Below is a small trained network, with its code and all its weights. Each question gives an input and a class and asks what happens when units are switched off, that is, made to give their printed mean instead of their output.

import numpy as np


def w(rows, s, z=0):
    codes = np.array(rows[::2]) - 128.0
    scale = np.full(codes.shape[1], s)
    scale[-1] = z or s
    return codes * scale


def norm(h):
    return h / np.sqrt((h * h).mean(-1, keepdims=True) + 1e-5)


def f(y):
    return np.maximum(y, 0)


def log_softmax(a):
    a = a - a.max(-1, keepdims=True)
    return a - np.log(np.exp(a).sum(-1, keepdims=True))


def net(x, mask):
    res = np.array(x, float).reshape(1, 3) / 4 @ E
    u = 0
    for l in range(2):
        y = f(norm(res) @ A[l][:, :-1].T + A[l][:, -1])
        res = res + np.where(mask[u : u + 5], y, B[l][:, -1]) @ B[l][:, :-1]
        u += 5
    return log_softmax(norm(res)[-1] @ U[:, :-1].T + U[:, -1])


A, B = {}, {}
E = w([
[144,72,94,238,9],'x0',
[25,163,210,139,100],'x1',
[52,107,93,255,165],'x2',
],0.0082)
A[0] = w([
[250,115,91,165,114,139],'0.n0',
[172,112,163,79,204,216],'0.n1',
[70,110,102,185,155,103],'0.n2',
[139,143,141,130,68,1],'0.n3',
[121,106,164,133,59,51],'0.n4',
],0.014,0.0043)
B[0] = w([
[24,156,108,200,141,255],'0.n0',
[151,210,77,64,59,253],'0.n1',
[136,138,141,214,138,237],'0.n2',
[71,16,186,1,105,153],'0.n3',
[119,82,115,45,213,182],'0.n4',
],0.0098,0.0072)
A[1] = w([
[184,221,95,70,177,165],'1.n0',
[103,220,132,41,140,197],'1.n1',
[38,180,60,109,137,3],'1.n2',
[97,197,45,113,191,42],'1.n3',
[190,137,160,254,176,74],'1.n4',
],0.0098,0.0026)
B[1] = w([
[206,226,158,126,91,229],'1.n0',
[250,168,132,143,99,254],'1.n1',
[217,122,42,99,104,203],'1.n2',
[143,57,177,126,71,207],'1.n3',
[136,188,243,168,223,216],'1.n4',
],0.013,0.0075)
U = w([
[106,70,1,169,74,113],'0',
[99,146,89,94,193,2],'1',
[123,121,102,99,198,13],'2',
[35,30,144,123,132,87],'3',
[249,203,118,108,102,201],'4',
[128,48,205,6,104,73],'5',
[93,155,157,254,193,213],'6',
],0.016,0.0074)

Each question gives the input, the list of numbers given to net, and the class t.
The units are the neurons (one row each of A and B). Each row of codes is followed by its name. A weight is (code - 128) times the scale printed after its matrix; where a second scale follows, it is the last column's (A, B and U).
mask holds one flag per neuron, layer by layer. A switched-off neuron (its flag False) gives its mean, the last column of its row in B, instead of its output. The means were averaged over made-up inputs and are rounded, as every weight is.
A unit's drop is (log p(t) with every unit on - log p(t) with that unit switched off) / (log p(t) with every unit on - log p(t) with every unit switched off).
The circuit of an input: a set's keep is (log p(t) with only the set's units on - log p(t) with every unit switched off) / (log p(t) with every unit on - log p(t) with every unit switched off). Starting from all 10 units, units are removed one at a time, each time the one whose removal leaves the highest keep (on an exact tie, the one counted first), for as long as the keep stays at least 0.8.
circuit, biggest first: the units of the circuit, biggest drop first
most important unit: the unit with the biggest drop
k most important neurons: the k neurons with the biggest drops, biggest first
k most important neurons of layer l: the k neurons of layer l with the biggest drops, biggest first
drop of u: that unit's drop, to one decimal
input [5,1,0], class 3: most important unit => 0.n1
input [7,0,-6], class 3: 2 most important neurons => (0.n3 0.n1)
input [0,-7,3], class 0: 3 most important neurons => (0.n0 1.n2 0.n2)
input [-1,6,1], class 6: 3 most important neurons => (0.n1 1.n0 1.n1)
input [7,-2,-8], class 0: 3 most important neurons => (0.n0 1.n4 1.n3)
input [7,6,-2], class 5: 3 most important neurons => (0.n0 0.n3 0.n4)
input [8,6,1], class 3: circuit, biggest first => (0.n3 0.n4 1.n1 1.n0)
input [4,-1,-4], class 0: 2 most important neurons => (0.n0 1.n4)
input [5,2,1], class 6: 3 most important neurons => (0.n1 0.n2 1.n3)
input [7,1,-3], class 3: circuit, biggest first => (0.n3 1.n1 1.n0)
input [4,-7,-7], class 0: 2 most important neurons of layer 0 => (0.n0 0.n4)
input [-4,-6,8], class 6: 2 most important neurons => (0.n2 1.n1)
input [5,-8,-6], class 0: drop of 0.n2 => 0.0
input [7,8,-3], class 5: drop of 0.n3 => 0.1
input [5,3,0], class 3: drop of 1.n1 => 0.2
input [7,1,-6], class 3: drop of 0.n0 => 0.2
input [3,-8,3], class 6: most important neuron of layer 0 => (0.n1)
input [8,-8,-7], class 0: 2 most important neurons of layer 0 => (0.n0 0.n2)
